What each symbol does to the points:
SN: σ>HP, η>PP, φ>JL, λ>TZ, ξ>DJ
BT: σ>RC, η>JL, φ>ZM, λ>NF, ξ>QJ
NS: σ>NQ, η>DS, φ>MG, λ>GL, ξ>MP
DN: σ>GL, η>MP, φ>PN, λ>ZN, ξ>DG
FL: σ>FF, η>NC, φ>MP, λ>MQ, ξ>CL
JP: σ>HN, η>GL, φ>BF, λ>DS, ξ>ZN
MT: σ>MZ, η>QZ, φ>FL, λ>RG, ξ>SM
MM: σ>DJ, η>RG, φ>TD, λ>QZ, ξ>HP
DC: σ>QZ, η>HP, φ>RC, λ>SM, ξ>TZ
TN: σ>QT, η>BF, φ>TT, λ>MG, ξ>RH
ZM: σ>TG, η>HN, φ>QT, λ>NQ, ξ>DS
QR: σ>QP, η>NF, φ>SR, λ>JL, ξ>BQ
HN: σ>QH, η>SR, φ>RR, λ>ZM, ξ>JP
MG: σ>BZ, η>TN, φ>MZ, λ>HM, ξ>ZS
SR: σ>DG, η>NQ, φ>CJ, λ>HN, ξ>GL
QH: σ>ZN, η>DG, φ>CP, λ>TG, ξ>HN
RM: σ>TD, η>QP, φ>QH, λ>RC, ξ>JL
QT: σ>CT, η>RR, φ>TZ, λ>BZ, ξ>TN
GF: σ>BF, η>PN, φ>MM, λ>RH, ξ>CP
CD: σ>PN, η>PC, φ>SQ, λ>CP, ξ>CJ
SQ: σ>RG, η>SM, φ>QP, λ>HP, ξ>PP
NC: σ>QJ, η>TD, φ>LJ, λ>FL, ξ>RC
MQ: σ>BQ, η>FL, φ>DN, λ>TD, ξ>QP
BZ: σ>PC, η>QT, φ>LZ, λ>CJ, ξ>MG
CT: σ>RH, η>CP, φ>DC, λ>PC, ξ>QT
CL: σ>FL, η>RC, φ>HB, λ>QP, ξ>NF
MZ: σ>LZ, η>TT, φ>FF, λ>TM, ξ>MT
TM: σ>PP, η>MZ, φ>BQ, λ>DJ, ξ>RG
CP: σ>GF, η>CD, φ>HP, λ>CT, ξ>RR
ZS: σ>MG, η>RH, φ>MT, λ>PN, ξ>PC
HM: σ>CJ, η>MG, φ>TM, λ>BF, ξ>PN
BF: σ>RR, η>HM, φ>DJ, λ>TN, ξ>GF
RR: σ>CP, η>CJ, φ>SN, λ>QT, ξ>BF
DJ: σ>SN, η>TM, φ>DR, λ>TT, ξ>MM
SM: σ>MT, η>DC, φ>CL, λ>SQ, ξ>LZ
QZ: σ>TT, η>MM, φ>NC, λ>MT, ξ>DC
DG: σ>DN, η>HB, φ>CD, λ>QH, ξ>SR
GL: σ>SR, η>NS, φ>HM, λ>JP, ξ>DN
FF: σ>NF, η>QJ, φ>NS, λ>BQ, ξ>FL
PC: σ>ZS, η>CT, φ>SM, λ>CD, ξ>BZ
DS: σ>ZM, η>JP, φ>TN, λ>NS, ξ>LJ
ZN: σ>JP, η>DN, φ>GF, λ>LJ, ξ>QH
TD: σ>DR, η>MQ, φ>ZN, λ>NC, ξ>RM
RG: σ>TM, η>MT, φ>MQ, λ>MM, ξ>SQ
BQ: σ>QR, η>FF, φ>GL, λ>DR, ξ>MQ
NF: σ>CL, η>BT, φ>NQ, λ>QR, ξ>FF
TG: σ>LJ, η>QH, φ>CT, λ>HB, ξ>ZM
CJ: σ>CD, η>BZ, φ>PP, λ>RR, ξ>HM
DR: σ>JL, η>BQ, φ>JP, λ>QJ, ξ>TD
LJ: σ>DS, η>ZN, φ>RH, λ>MP, ξ>TG
TT: σ>TZ, η>DJ, φ>QJ, λ>MZ, ξ>QZ
JL: σ>RM, η>QR, φ>HN, λ>BT, ξ>DR
RC: σ>NC, η>RM, φ>TG, λ>CL, ξ>BT
MP: σ>NS, η>LJ, φ>ZS, λ>DN, ξ>HB
QJ: σ>BT, η>DR, φ>DS, λ>FF, ξ>NC
NQ: σ>HB, η>ZM, φ>BZ, λ>SR, ξ>NS
QP: σ>MQ, η>CL, φ>DG, λ>RM, ξ>QR
TZ: σ>DC, η>SN, φ>BT, λ>LZ, ξ>TT
LZ: σ>SM, η>TZ, φ>NF, λ>PP, ξ>MZ
HP: σ>MM, η>SQ, φ>RM, λ>DC, ξ>SN
HB: σ>MP, η>TG, φ>PC, λ>DG, ξ>NQ
PN: σ>HM, η>ZS, φ>RG, λ>GF, ξ>CD
RH: σ>TN, η>GF, φ>QZ, λ>ZS, ξ>CT
PP: σ>SQ, η>LZ, φ>QR, λ>SN, ξ>TM

The rows follow the links: the fewer symbols apart two points are, the more alike their rows tend to be.

Each row is also shifted at random along 4 hidden directions that mean nothing.

Some points, each with a row of numbers:
BQ: (-179, -428, 220, 189, 244, -250, -507, -294, -191, -31, 123, 18, -377, 464, -132, 47, 46, -338, -244, -264, 114, 301, 142, -281, 16, -183, -53, -638, -290, -670, 304, 239, 113, 62)
PN: (305, -580, 373, 1144, -101, -776, 487, -66, 444, 236, 497, 409, 424, -244, -672, 349, 160, 184, 465, -315, 67, 394, 238, 170, -400, -53, 1147, -343, -434, -646, 299, 96, 488, 139)
HM: (239, 93, 15, -204, 465, 530, 186, -397, 153, 625, -158, 573, 191, 218, 293, 100, 457, -360, 220, -563, -307, -318, -106, 408, -406, 132, 375, 124, -642, 329, -202, -21, -44, 616)
SR: (118, 364, -334, -225, 195, -211, -84, -145, -54, -247, -710, 381, 580, -86, -43, -133, 434, -472, 109, -174, 460, -13, -517, -330, -755, 437, -386, -47, -404, -305, -36, -134, 385, 382)
SM: (-336, 452, -100, -240, 28, 542, 24, 252, -172, -312, -8, 150, 456, 90, 179, 144, 509, 640, 69, 177, 95, -13, -158, 677, 411, 149, -57, 47, 428, 324, -270, 262, 31, -453)
GL: (-926, 78, 76, 68, 222, -88, -221, -406, 154, 56, -284, 116, 86, 85, 124, 161, -16, -613, 2, -485, 440, -29, -142, -652, -379, 193, 371, -66, -524, -279, 261, 10, 94, 587)
ZN: (159, -349, 191, 411, -251, -217, -29, 33, 149, 15, -132, 105, 90, 43, -20, 159, -616, -44, 107, -76, -16, -335, -97, -277, -129, 316, 456, -113, 74, 279, 318, -617, 86, 536)
DG: (-178, -461, -306, 321, -26, -50, 58, 55, 121, -319, 471, 94, 996, 282, -400, -72, 149, 350, 250, 87, 0, 244, 151, 197, -154, 353, 231, -597, -177, 227, 405, -272, 205, 365)
NS: (72, 304, -176, 204, -96, 232, -280, -290, 216, -68, 293, 626, -112, -39, -56, -235, 16, -423, -6, -843, 256, 75, 397, -468, -118, -36, -46, 373, -471, 197, 347, 147, 230, 246)
RH: (299, 249, 304, 441, -487, -644, 448, 179, 451, 167, 230, -250, -102, -517, -67, 272, -372, 144, -176, -290, 70, 192, -110, -244, -153, -282, 733, 352, -18, 78, -287, -23, -128, -87)
TM: (107, -194, 378, -416, 204, -88, 21, -432, -309, 385, 46, -256, -271, 325, 308, 95, 556, -392, -574, -8, 280, 463, -84, -26, -155, -317, 363, -351, -58, -695, -199, 580, -149, -182)
RR: (855, -189, -308, -819, 40, 69, 583, -1, 112, 232, -18, -570, 249, 18, -251, -257, 228, -178, 416, 255, -688, 46, -158, 99, -455, -53, -220, -147, -235, 82, -221, -280, -311, 224)
TN: (622, 97, 71, 49, -300, -236, 387, -44, 557, 276, 169, -128, -479, -352, -161, -32, -122, -412, -61, -297, -323, 175, 154, -275, -310, -413, 255, 400, -268, -92, -19, 194, -257, -45)
MT: (236, 231, 355, 452, -42, 211, -190, 101, 26, 160, 321, 218, -33, 3, 154, 242, 222, 205, -51, -351, 478, -65, 359, 330, 445, -98, 458, 369, -45, -49, -109, 416, 124, -411)
DJ: (698, -458, 121, -387, 593, 393, -270, -331, -390, 648, -273, -87, -642, 321, 436, -126, -32, -238, 99, 97, -690, -590, -145, 274, 416, -395, 146, -49, 0, 128, -336, -314, -271, 246)
JL: (-327, -80, 65, 107, 442, -204, -340, -73, -412, -263, -713, 10, -235, 69, -191, 21, -326, -59, 393, 412, -160, -225, -404, -397, -144, 54, -656, -151, 39, -369, 18, -320, 166, -89)
ZS: (274, 598, -86, -76, -411, 213, 401, -117, 410, 171, 75, 183, 335, -217, 500, 87, 350, 190, -217, -665, 528, 12, -233, 52, -51, 22, 598, 491, -167, 228, -282, 173, -97, 149)
CT: (139, 405, -158, 136, -134, 237, 557, 490, 443, -276, -338, 102, 250, -182, -110, -11, -161, 326, 547, -3, -231, -528, -275, 459, 28, 33, 245, 683, 181, 597, -147, -461, -38, 46)
TD: (347, -352, 287, 282, 259, 285, -302, -59, -510, -24, -476, 33, -137, 177, 320, 230, -631, 155, -137, 57, 161, -527, -178, -184, 332, 273, 207, -158, 361, -57, -17, -410, 243, 120)
LZ: (304, 224, -285, -657, 327, 450, -44, 191, 15, -30, 364, 64, -284, 62, -104, -272, 779, 93, -89, 65, -348, 353, 313, 477, 317, -473, -427, 207, 43, 125, -209, 601, -127, -457)
MQ: (-972, 135, 194, 56, 320, 564, -769, -297, -523, -129, -429, 256, 91, 450, 839, 273, -124, 66, -315, -196, 551, -640, -275, -37, 219, 483, 355, -92, 223, 356, -232, -142, 251, 366)
RM: (616, -495, -155, 85, 144, 74, -208, 5, -345, -236, -150, -323, 283, 92, -50, 46, -443, 340, -83, 645, -61, -254, -128, -18, 158, 156, -205, -542, 382, 147, 78, -337, 141, -140)
QH: (-278, -446, -71, -47, -181, -196, 192, 142, 28, -251, -7, -354, 506, -100, -44, -85, -466, 108, 163, 363, -43, -159, -242, -230, -166, 303, 3, -639, 244, 21, 194, -699, 98, 167)
CL: (-204, 105, -217, 152, -194, 108, -237, 88, -2, -495, 430, -102, 592, 118, 186, -255, 186, 383, -278, 276, 403, 330, 272, 51, 240, 138, -486, -132, 347, -175, 130, 317, 187, -455)
RC: (1174, -8, -207, 204, 5, -37, -362, 380, -30, -482, -118, -230, -47, 150, -39, 0, -526, 476, 108, 305, 81, -122, 58, -1, 437, 97, -596, -43, 268, 309, 29, -74, 184, -341)
QJ: (15, -84, 263, 78, -52, 71, -471, -55, -165, 185, -2, -36, -839, 153, 203, -299, -581, -225, -389, 5, -261, 115, 152, -228, 402, -242, -540, 283, 204, -29, -13, 99, -118, -243)

In each set, the symbols that take the first to the second take the third to the fourth, perhaps in another order. Give the fourth.
Answer with the point's name.
(-601, -513, 356, -90, 42, 431, 397, -447, -459, 439, 235, -271, 115, 450, 365, 404, 260, 400, -398, -6, 1, -44, -59, 586, 478, 49, 776, -421, 236, 70, -256, 42, -16, 93)
to (482, 411, 360, 1006, 8, -78, -670, 443, -63, -172, -260, 284, -482, -19, 262, -16, -691, 351, 134, -9, 213, -430, 110, -198, 408, -58, 113, 280, 377, 43, 274, -188, 169, -160)
as (-18, 241, 158, 160, -366, -76, -143, 70, 457, -129, 62, 55, -110, -202, 168, 33, -665, 84, -169, -360, 234, -351, -42, -503, 22, 283, 313, 477, 243, 465, 292, -397, 87, 158)
to PN

(-16, 455, 29, 733, 114, 273, 314, 411, 32, -164, -107, 514, 248, 64, -173, 107, 383, 505, 391, 108, 379, -199, -56, 614, 93, -22, 18, 293, 124, -38, -151, 449, 468, -440)
to (-485, 24, 234, 574, 61, 291, -583, 158, -158, -190, 374, 324, 88, 292, 321, 78, -333, 361, -191, -418, 507, -269, 324, 149, 590, 108, 269, -53, 240, 152, 179, -2, 209, 32)
as (347, -335, 381, 35, -371, -217, 483, -67, 257, 379, 396, -308, 185, 27, 54, 313, -249, 169, -58, 32, -246, -64, -81, 136, -87, -16, 787, -359, 182, -62, 33, -210, -173, 121)
to DJ

(-42, -250, 363, 197, -28, -1, -577, 129, 24, 90, 224, -87, -812, -10, -49, -287, -494, -129, -97, 35, -447, 87, 529, -457, 491, -375, -429, 83, 83, 80, 255, 18, -107, -167)
to (321, -181, -373, -389, -149, -211, -314, 151, -204, -398, 334, -526, -379, -28, -329, -392, -170, -51, -334, 335, -519, 453, 381, -126, 255, -474, -910, -78, 339, -148, 201, 144, -244, -317)
as (-85, 53, -140, -296, 12, 238, 611, -55, -27, -80, 50, -73, 674, -39, -114, 212, 520, 193, 116, -48, 246, 0, -205, 333, -332, 440, 555, -118, -56, 64, -306, -72, -50, 295)
to PN

(128, -70, 270, 429, -468, -136, -598, 140, -9, -280, 205, -269, -399, -101, 307, -52, -820, 173, -423, -33, 459, -114, 277, -329, 341, -81, 57, 97, 386, -168, 69, -21, 110, -302)
to (-356, -47, -145, 87, -48, -12, -302, -38, -731, -487, -368, -74, 409, 337, 128, 101, 306, 157, -258, 346, 527, 34, -413, 6, 74, 583, -138, -676, 302, -193, -54, -46, 320, 33)
as (-558, 406, -453, -150, 268, 277, -56, 71, 251, -356, -75, 363, 258, -57, -161, -395, 186, -161, 88, -363, 7, 183, 147, 182, 28, 165, -686, 400, -187, 421, 40, 91, 47, 87)
to JP

(621, -248, 217, 547, -203, -349, -159, -101, 56, 4, -104, 49, 77, -102, -53, 204, -780, -126, 115, -131, 219, -288, -208, -556, -409, 294, 419, -318, -75, -100, 310, -662, 143, 553)
to (-363, 427, -507, -305, -316, -446, 26, 70, 146, -205, -43, -215, -156, -616, -108, -334, -93, -388, -130, 126, -23, 391, -103, -559, -514, -165, -675, 548, -67, 118, 239, -2, -253, -276)
as (-701, -526, -46, 70, -150, -320, -36, -304, 167, 217, 85, -243, -196, 47, -31, -1, -455, -588, -169, -112, -536, 73, 56, -709, -400, -123, 177, -271, -306, -188, 337, -266, -19, 264)
to TG

(-703, -234, 200, 801, -110, 206, -515, 213, -3, -226, 540, 305, -148, 235, 69, -10, -330, 417, -168, -183, 220, -49, 657, 94, 756, -21, 128, 122, 269, 190, 327, 243, 359, -170)
to (455, -182, -61, 87, -48, 289, -184, -504, 7, -101, 129, 82, 794, 278, 241, -16, -81, -194, -107, -470, 302, -33, -10, -225, -172, 440, 530, -380, -199, 252, 235, -27, 95, 611)
as (402, 67, -38, 77, -189, 345, -263, -123, 218, -207, 601, 382, 525, 101, 163, -192, -55, 183, -118, -709, 307, 16, 404, -89, 156, 220, 470, 103, -141, 461, 355, 87, 137, 430)
to PN

(124, 374, -134, -169, -36, -166, -467, 143, -324, -640, -401, -390, -493, -312, 31, -116, -285, -381, -316, 307, 107, 169, -136, -678, -91, -168, -883, 238, 219, -334, -48, 180, 76, -686)
to (-457, 455, -363, 50, -56, -428, -70, 327, 404, -395, -429, 180, -228, -506, -382, -185, -388, -253, 359, 111, -97, -10, -90, -460, -486, -13, -786, 606, -156, -1, 211, -202, 54, -84)
as (-474, 140, -77, -528, -146, 271, 185, -83, 330, 470, 574, 200, -4, -168, -72, -160, 409, -306, -106, -521, -86, 270, 240, 91, -58, -223, 267, 375, -306, 209, -66, 408, -302, 109)
to MZ

(103, 279, -252, 183, 86, 105, -186, 187, -326, -744, 65, 36, 390, -71, -156, 5, 128, 507, -53, -35, 426, 203, 227, 47, 325, 245, -341, -16, 359, 62, 213, 360, 368, -480)
to (555, 144, 413, 784, -119, 44, -529, 186, 16, -319, -32, -173, -326, -219, 335, 201, -562, 243, -125, -84, 101, -255, 125, -71, 407, -3, 15, 177, 519, -62, 198, -158, 288, -242)
as (126, 67, 58, -123, 187, 162, -245, -139, -89, 350, 365, 375, -538, 257, 38, -161, 514, -18, 12, -244, -185, 41, 358, 329, 348, -501, -155, 201, -89, -164, -128, 658, -103, -338)
to TZ

(-44, 72, -564, 364, -36, 438, 110, 246, 304, -508, 363, 423, 856, 107, -292, -317, 201, 331, 232, -46, 12, -12, 246, 261, 64, 468, -297, 61, -102, 503, 153, -71, 238, 288)
to (552, -88, 24, 238, -77, -94, 5, -254, 34, 87, -395, 12, 352, 17, 324, 184, -648, -172, 84, -303, 318, -586, -263, -360, -134, 534, 331, -116, -95, 203, 78, -609, -60, 523)
as (57, -38, -369, -425, -378, 387, 109, 190, 335, -347, 171, -206, 555, -139, 3, -124, -471, 351, 28, -88, -60, -337, -29, 137, 183, 361, -244, 118, 236, 948, 61, -493, 35, 150)
to DN

(669, -8, -222, 30, -111, -467, -404, 139, -167, -413, -63, -198, -292, -164, -182, -402, -215, -109, 10, 338, -141, 326, 130, -512, 8, -99, -914, 108, 335, -224, 183, 9, -48, -392)
to (439, -106, -299, -279, -142, -4, -117, 346, 310, -152, 484, -59, -88, -188, -639, -568, -271, 26, 99, 122, -864, 373, 529, -348, 34, -73, -847, 70, -118, 469, 555, -156, -406, 77)
as (1364, -94, 269, -186, 179, 112, -13, -178, -333, 247, -133, -110, -237, 60, 403, 316, 11, 169, -144, 56, 189, -494, -351, 224, 205, 114, 589, -130, 246, -224, -364, -342, -112, -58)
to TD

(-491, 198, -284, -393, 228, 273, -235, 139, -252, -451, -169, 98, -169, 147, 101, -376, 434, -163, -216, 112, 168, 89, 66, 7, 326, 14, -910, 64, 14, 143, -5, 367, 14, -53)
to (-635, 393, 252, 274, -37, -327, -559, -109, -58, -165, -137, 330, -372, -41, 74, -189, -19, -280, -192, -428, 581, 324, 413, -438, 103, -180, -335, 348, -96, -333, 39, 495, 236, -349)
as (32, 276, 102, -120, 249, 119, 199, 107, -219, -99, -394, 6, 362, 220, 220, 401, 557, 351, -28, 282, 551, 158, -370, 530, -101, 172, 98, -266, 202, -320, -413, 302, 231, -241)
to PP

(650, -256, 231, 501, -204, 227, -498, 153, -27, -132, 312, -42, -346, 257, 251, -173, -696, 194, -151, 67, -110, -139, 382, -328, 609, -36, 177, -83, 476, 234, 291, -65, 152, -159)
to (181, -399, 404, 591, 201, 57, -533, -291, -399, -79, 246, 147, 229, 281, 116, 420, -96, 68, -206, 46, 624, 43, 272, -246, 309, 333, 531, -733, 109, -284, 268, 87, 301, -30)
as (552, -33, 542, 124, -167, -96, -180, 164, -126, 33, 349, -271, -289, 26, 284, 241, -266, 379, -218, 25, -104, 167, 211, 236, 613, -289, 414, -58, 548, 11, -169, 258, -389, -323)
to RG

(462, 11, -112, -19, -97, 314, 229, -17, 610, 388, 378, 596, -31, -56, -237, -259, 419, -211, 59, -473, -271, -32, 475, 326, 79, -419, 225, 543, -356, 253, 32, 249, 9, 52)
to (-284, 355, 296, 522, -331, -360, 512, 216, 593, 205, -94, -134, -95, -383, 253, 334, -591, 263, 36, -187, 82, -318, -109, -76, -55, -160, 720, 543, 112, 36, -226, -212, -43, -87)
as (-171, -55, -234, -246, -98, -207, 539, 225, 522, 172, 198, -338, -155, -481, -447, -326, 70, -234, 23, 115, -442, 403, -23, 66, -138, -448, -451, 379, 54, -135, -37, 16, -250, -298)
to BF

